Below is a small trained network, with its code and all its weights. Each question gives an input and a target symbol and asks what happens when units are switched off, that is, made to give their printed mean instead of their output.

import numpy as np


def w(rows, s, z=0):
    codes = np.array(rows[::2]) - 128.0
    scale = np.full(codes.shape[1], s)
    scale[-1] = z or s
    return codes * scale


def f(y):
    return y / 2 * (1 + np.tanh(0.7978845608 * (y + 0.044715 * y**3)))


def softmax(a):
    e = np.exp(a - a.max(-1, keepdims=True))
    return e / e.sum(-1, keepdims=True)


def log_softmax(a):
    a = a - a.max(-1, keepdims=True)
    return a - np.log(np.exp(a).sum(-1, keepdims=True))


def net(x, mask):
    ids = ['αγδηθσφ'.index(c) for c in x.split()]
    T = len(ids)
    res = E[ids] + P[:T]
    u = 0
    for l in range(2):
        q, k, v = (res @ M[l].T for M in (Q, K, V))
        z = softmax(np.where(np.tri(T) > 0, q @ k.T / 2**0.5, -1e9)) @ v
        res = res + np.where(mask[u], z, O[l][:, -1]) @ O[l][:, :-1]
        u += 1
        y = f(res @ A[l][:, :-1].T + A[l][:, -1])
        res = res + np.where(mask[u : u + 12], y, B[l][:, -1]) @ B[l][:, :-1]
        u += 12
    return log_softmax(res[-1] @ U[:, :-1].T + U[:, -1])


Q, K, V, O, A, B = {}, {}, {}, {}, {}, {}
E = w([
[108,34,112,66],'α',
[80,246,201,196],'γ',
[85,74,210,172],'δ',
[69,223,185,125],'η',
[126,47,71,86],'θ',
[113,40,93,122],'σ',
[60,126,184,242],'φ',
],0.013)
P = w([
[207,123,117,151],'0',
[42,177,87,254],'1',
[22,168,109,117],'2',
[43,144,143,173],'3',
[32,113,114,134],'4',
[33,101,127,141],'5',
[34,120,153,124],'6',
[49,67,123,133],'7',
[39,98,156,137],'8',
[58,80,162,190],'9',
[23,119,180,107],'10',
[29,115,177,125],'11',
],0.0094)
Q[0] = w([
[72,156,87,211],'0.h1',
[126,187,212,2],'0.h1',
],0.0079)
K[0] = w([
[253,59,130,78],'0.h1',
[99,54,1,195],'0.h1',
],0.0075)
V[0] = w([
[2,68,143,221],'0.h1',
[101,63,184,85],'0.h1',
],0.0071)
O[0] = w([
[144,129,249,125,255],'0.h1',
[7,114,110,77,168],'0.h1',
],0.012,0.0099)
A[0] = w([
[196,99,111,200,155],'0.n1',
[170,11,143,75,185],'0.n2',
[128,158,139,87,30],'0.n3',
[101,99,146,190,156],'0.n4',
[72,153,94,123,110],'0.n5',
[91,183,180,200,64],'0.n6',
[179,194,39,68,81],'0.n7',
[84,115,149,103,26],'0.n8',
[92,81,101,197,253],'0.n9',
[48,90,158,132,195],'0.n10',
[104,181,81,96,78],'0.n11',
[94,112,177,158,177],'0.n12',
],0.011,0.0037)
B[0] = w([
[146,155,168,165,125],'0.n1',
[101,197,90,125,166],'0.n2',
[168,70,2,195,124],'0.n3',
[168,145,156,51,191],'0.n4',
[171,166,156,202,130],'0.n5',
[122,88,56,86,206],'0.n6',
[192,42,134,198,128],'0.n7',
[188,64,129,139,168],'0.n8',
[97,167,151,65,167],'0.n9',
[128,151,104,40,254],'0.n10',
[179,50,88,87,125],'0.n11',
[129,115,146,87,233],'0.n12',
],0.0082,0.021)
Q[1] = w([
[14,147,177,64],'1.h1',
[192,3,6,164],'1.h1',
],0.0064)
K[1] = w([
[252,84,98,99],'1.h1',
[83,182,175,91],'1.h1',
],0.012)
V[1] = w([
[99,190,205,25],'1.h1',
[2,135,8,85],'1.h1',
],0.0081)
O[1] = w([
[151,186,192,185,255],'1.h1',
[3,62,170,124,132],'1.h1',
],0.013,0.018)
A[1] = w([
[133,162,245,199,165],'1.n1',
[124,118,112,216,202],'1.n2',
[162,164,116,115,2],'1.n3',
[140,186,74,165,90],'1.n4',
[121,123,161,77,206],'1.n5',
[74,35,86,153,120],'1.n6',
[188,157,152,232,123],'1.n7',
[133,92,178,101,209],'1.n8',
[166,153,135,122,53],'1.n9',
[114,140,188,113,119],'1.n10',
[97,136,114,80,160],'1.n11',
[178,122,102,107,91],'1.n12',
],0.013,0.0063)
B[1] = w([
[101,147,132,89,253],'1.n1',
[99,201,93,110,127],'1.n2',
[118,47,207,105,141],'1.n3',
[149,90,131,98,130],'1.n4',
[131,134,94,171,240],'1.n5',
[147,195,252,114,148],'1.n6',
[118,179,105,152,145],'1.n7',
[129,130,101,140,219],'1.n8',
[125,86,244,163,152],'1.n9',
[105,89,89,141,235],'1.n10',
[153,128,98,128,176],'1.n11',
[151,109,141,167,138],'1.n12',
],0.011,0.032)
U = w([
[141,177,134,108,220],'α',
[148,91,147,2,105],'γ',
[100,80,167,189,8],'δ',
[192,159,79,135,178],'η',
[137,100,102,193,183],'θ',
[169,113,175,96,2],'σ',
[194,123,116,130,143],'φ',
],0.0094,0.0079)

Each question gives the input, a string of symbols that net reads in full, and the target symbol t.
The units are the heads (2 rows each of Q, K, V and O) and the neurons (one row each of A and B). Each row of codes is followed by its name. A weight is (code - 128) times the scale printed after its matrix; where a second scale follows, it is the last column's (O, A, B and U).
mask holds one flag per unit, layer by layer, with each layer's heads first. A switched-off unit (its flag False) gives its mean, the last column of its rows in O or B, instead of its output. The means were averaged over made-up inputs and are rounded, as every weight is.
A unit's drop is (log p(t) with every unit on - log p(t) with that unit switched off) / (log p(t) with every unit on - log p(t) with every unit switched off).
The circuit of an input: a set's keep is (log p(t) with only the set's units on - log p(t) with every unit switched off) / (log p(t) with every unit on - log p(t) with every unit switched off). Starting from the 12 units with the biggest drops (on a tie, the unit counted first), units are removed one at a time, each time the one whose removal leaves the highest keep (on an exact tie, the one counted first), for as long as the keep stays at least 0.8.
circuit, biggest first: the units of the circuit, biggest drop first
k most important neurons: the k neurons with the biggest drops, biggest first
top k neurons in layer l: the k neurons of layer l with the biggest drops, biggest first
input δ α δ α φ φ δ φ δ δ θ, target α: 2 most important neurons => 0.n6; 0.n8
input δ δ α η α, target α: circuit, biggest first => 1.h1
input γ δ φ δ δ α δ θ γ, target γ: 2 most important neurons => 1.n3; 1.n5
input φ α φ φ φ θ α α η, target σ: 3 most important neurons => 0.n6; 0.n2; 0.n10
input θ δ φ δ α η α η δ η, target γ: circuit, biggest first => 1.h1; 0.n10; 0.h1
input α δ δ δ φ γ, target δ: circuit, biggest first => 1.h1; 0.h1
input δ σ φ δ δ σ δ α θ φ δ α, target α: circuit, biggest first => 0.n6; 1.h1
input α φ δ φ φ, target δ: circuit, biggest first => 1.h1; 0.h1
input σ φ δ θ φ σ, target θ: top 2 neurons in layer 1 => 1.n1; 1.n6
input γ θ γ σ δ δ σ α α α φ φ, target γ: circuit, biggest first => 0.n10; 0.h1; 1.h1
input α α δ γ σ δ, target δ: 3 most important neurons => 1.n1; 1.n5; 0.n2
input σ δ φ φ φ δ δ θ α δ φ, target θ: 3 most important neurons => 1.n1; 1.n5; 0.n6
input α η γ δ δ η φ, target δ: top 3 neurons in layer 1 => 1.n1; 1.n5; 1.n10
input θ δ η η α φ, target γ: 4 most important neurons => 0.n10; 0.n4; 0.n7; 0.n12
input φ δ θ φ η θ, target σ: top neuron in layer 0 => 0.n6
input φ φ φ δ γ θ δ α, target σ: top 2 neurons in layer 0 => 0.n2; 0.n6
input σ δ α, target θ: 4 most important neurons => 0.n6; 1.n1; 0.n4; 0.n10
input δ γ δ σ θ, target α: top 2 neurons in layer 0 => 0.n6; 0.n2
input α η φ φ φ θ δ φ γ η δ, target δ: 2 most important neurons => 1.n5; 1.n1
input φ σ δ γ, target σ: 2 most important neurons => 1.n3; 1.n9
input σ σ δ φ δ σ, target θ: top 4 neurons in layer 0 => 0.n6; 0.n4; 0.n10; 0.n12
input σ α δ δ φ δ γ δ δ δ, target θ: top 3 neurons in layer 1 => 1.n5; 1.n1; 1.n8
input σ φ σ γ α η δ α δ η, target θ: top 2 neurons in layer 1 => 1.n1; 1.n6
input φ η δ δ δ α, target σ: most important neuron => 0.n10
input φ σ α θ θ φ δ φ δ θ γ σ, target σ: 3 most important neurons => 0.n6; 0.n10; 0.n2
input α γ α α δ θ δ δ θ, target δ: 2 most important neurons => 1.n1; 0.n4
input σ δ η σ δ δ γ θ, target θ: 3 most important neurons => 0.n6; 1.n1; 0.n4
input δ δ γ γ σ, target α: 2 most important neurons => 0.n6; 1.n1
input η δ δ θ, target η: most important neuron => 1.n1
input φ α γ δ α α σ δ δ δ, target σ: top 4 neurons in layer 1 => 1.n9; 1.n12; 1.n3; 1.n1
